Below is a small trained network, with its code and all its weights. Each question gives an input and a class and asks what happens when units are switched off, that is, made to give their printed mean instead of their output.

import numpy as np


def w(rows, s, z=0):
    codes = np.array(rows[::2]) - 128.0
    scale = np.full(codes.shape[1], s)
    scale[-1] = z or s
    return codes * scale


def norm(h):
    return h / np.sqrt((h * h).mean(-1, keepdims=True) + 1e-5)


def f(y):
    return np.maximum(y, 0)


def log_softmax(a):
    a = a - a.max(-1, keepdims=True)
    return a - np.log(np.exp(a).sum(-1, keepdims=True))


def net(x, mask):
    res = np.array(x, float).reshape(1, 5) / 4 @ E
    u = 0
    for l in range(3):
        y = f(norm(res) @ A[l][:, :-1].T + A[l][:, -1])
        res = res + np.where(mask[u : u + 8], y, B[l][:, -1]) @ B[l][:, :-1]
        u += 8
    return log_softmax(norm(res)[-1] @ U[:, :-1].T + U[:, -1])


A, B = {}, {}
E = w([
[26,83,182,160,146,108,200,158],'x0',
[124,117,89,24,141,37,136,168],'x1',
[132,128,125,131,124,123,133,129],'x2',
[126,130,129,128,129,127,126,127],'x3',
[176,125,181,165,254,102,144,154],'x4',
],0.0064)
A[0] = w([
[122,153,179,168,189,110,177,186,48],'0.n0',
[107,81,74,18,112,31,92,141,72],'0.n1',
[34,75,126,139,75,136,205,103,90],'0.n2',
[116,149,147,160,140,209,132,103,84],'0.n3',
[252,108,154,143,224,100,140,101,83],'0.n4',
[197,103,163,231,199,163,84,75,2],'0.n5',
[168,168,145,157,109,171,81,70,60],'0.n6',
[102,123,115,80,54,129,96,129,96],'0.n7',
],0.0042,0.0041)
B[0] = w([
[137,62,68,94,134,167,107,23,191],'0.n0',
[181,254,121,112,151,198,204,149,221],'0.n1',
[135,143,133,191,79,153,46,203,201],'0.n2',
[134,143,100,65,116,57,123,133,168],'0.n3',
[158,156,154,146,69,142,52,246,252],'0.n4',
[168,203,108,109,106,207,250,186,196],'0.n5',
[145,95,66,143,84,164,113,130,173],'0.n6',
[175,159,125,118,165,203,153,107,182],'0.n7',
],0.0046,0.0036)
A[1] = w([
[108,133,156,197,107,161,111,61,68],'1.n0',
[83,132,126,90,85,78,159,155,3],'1.n1',
[125,113,151,150,151,129,114,95,62],'1.n2',
[83,100,107,42,118,88,145,120,131],'1.n3',
[107,108,192,160,213,110,202,149,68],'1.n4',
[2,134,140,116,90,130,194,157,96],'1.n5',
[86,112,176,149,179,111,199,132,79],'1.n6',
[101,44,136,102,163,15,95,169,34],'1.n7',
],0.0071,0.0043)
B[1] = w([
[117,121,129,81,157,36,112,127,189],'1.n0',
[196,114,113,162,142,166,132,159,150],'1.n1',
[134,108,120,153,125,149,122,127,135],'1.n2',
[188,191,120,150,133,145,156,149,188],'1.n3',
[139,115,50,89,99,144,128,43,255],'1.n4',
[162,152,183,189,169,137,132,213,231],'1.n5',
[125,131,62,105,106,151,116,46,214],'1.n6',
[140,254,139,41,155,121,167,113,188],'1.n7',
],0.0075,0.0041)
A[2] = w([
[163,122,130,176,138,164,62,73,158],'2.n0',
[71,72,177,173,100,110,88,145,10],'2.n1',
[41,88,218,191,98,128,112,152,3],'2.n2',
[163,154,84,99,70,146,116,85,63],'2.n3',
[111,75,104,147,104,150,83,39,45],'2.n4',
[140,152,96,92,75,126,126,101,61],'2.n5',
[109,106,101,175,103,174,117,94,182],'2.n6',
[147,149,124,90,170,1,127,195,77],'2.n7',
],0.0081,0.0021)
B[2] = w([
[79,102,158,151,72,151,192,205,233],'2.n0',
[105,212,80,101,107,160,100,62,163],'2.n1',
[96,210,111,57,96,101,52,70,184],'2.n2',
[66,100,152,126,196,85,183,86,253],'2.n3',
[143,2,133,204,130,109,134,142,195],'2.n4',
[101,106,145,136,201,124,180,69,209],'2.n5',
[115,56,126,150,129,62,68,141,211],'2.n6',
[67,10,180,171,70,114,46,97,224],'2.n7',
],0.006,0.0051)
U = w([
[93,9,117,180,123,124,148,84,182],'0',
[178,173,151,165,118,183,156,240,246],'1',
[128,168,91,33,166,107,182,59,123],'2',
[172,66,171,83,145,60,5,176,5],'3',
[65,180,142,143,75,115,21,120,43],'4',
],0.016,0.0019)

Each question gives the input, the list of numbers given to net, and the class t.
The units are the neurons (one row each of A and B). Each row of codes is followed by its name. A weight is (code - 128) times the scale printed after its matrix; where a second scale follows, it is the last column's (A, B and U).
mask holds one flag per neuron, layer by layer. A switched-off neuron (its flag False) gives its mean, the last column of its row in B, instead of its output. The means were averaged over made-up inputs and are rounded, as every weight is.
A unit's drop is (log p(t) with every unit on - log p(t) with that unit switched off) / (log p(t) with every unit on - log p(t) with every unit switched off).
The circuit of an input: a set's keep is (log p(t) with only the set's units on - log p(t) with every unit switched off) / (log p(t) with every unit on - log p(t) with every unit switched off). Starting from the 12 units with the biggest drops (on a tie, the unit counted first), units are removed one at a time, each time the one whose removal leaves the highest keep (on an exact tie, the one counted first), for as long as the keep stays at least 0.8.
circuit, biggest first: the units of the circuit, biggest drop first
most important unit: the unit with the biggest drop
k most important neurons: the k neurons with the biggest drops, biggest first
drop when u is switched off: that unit's drop, to one decimal
input [-5,0,-1,-3,3], class 1: most important unit => 1.n0
input [7,0,-5,-5,0], class 4: circuit, biggest first => [0.n2 2.n2]
input [0,6,0,1,1], class 3: circuit, biggest first => [2.n7 1.n4 0.n1]
input [-1,0,6,3,-4], class 0: circuit, biggest first => [1.n7 2.n2]
input [0,1,-7,6,1], class 3: 3 most important neurons => [1.n4 1.n6 2.n0]
input [-6,-7,4,3,0], class 0: circuit, biggest first => [1.n5 2.n3 1.n7]
input [0,-7,4,-5,1], class 1: 4 most important neurons => [1.n4 0.n5 1.n6 2.n7]
input [1,7,-8,5,7], class 2: 2 most important neurons => [1.n7 1.n4]
input [1,-6,-3,-8,-1], class 4: 2 most important neurons => [1.n4 1.n6]
input [7,-3,6,-6,0], class 4: 3 most important neurons => [0.n2 1.n5 2.n2]
input [5,0,-7,5,-7], class 4: 3 most important neurons => [0.n2 2.n2 0.n5]
input [1,-8,3,-4,0], class 4: 4 most important neurons => [1.n4 1.n6 2.n2 1.n0]
input [-3,-3,0,4,1], class 1: 3 most important neurons => [1.n4 0.n5 1.n6]
input [6,1,5,3,0], class 1: circuit, biggest first => [1.n5]
input [-2,4,-7,0,1], class 3: 4 most important neurons => [1.n4 2.n7 1.n6 1.n7]
input [-2,1,0,-8,-5], class 2: 2 most important neurons => [2.n7 1.n4]
input [1,5,3,5,-7], class 1: 2 most important neurons => [1.n5 1.n4]
input [1,1,5,-8,-4], class 1: drop when 1.n4 is switched off => 0.8
input [8,-3,2,-3,-4], class 4: drop when 2.n2 is switched off => 0.1
input [0,-1,-6,-3,3], class 1: most important unit => 0.n4
input [-8,1,-5,3,-5], class 2: drop when 2.n2 is switched off => -0.1
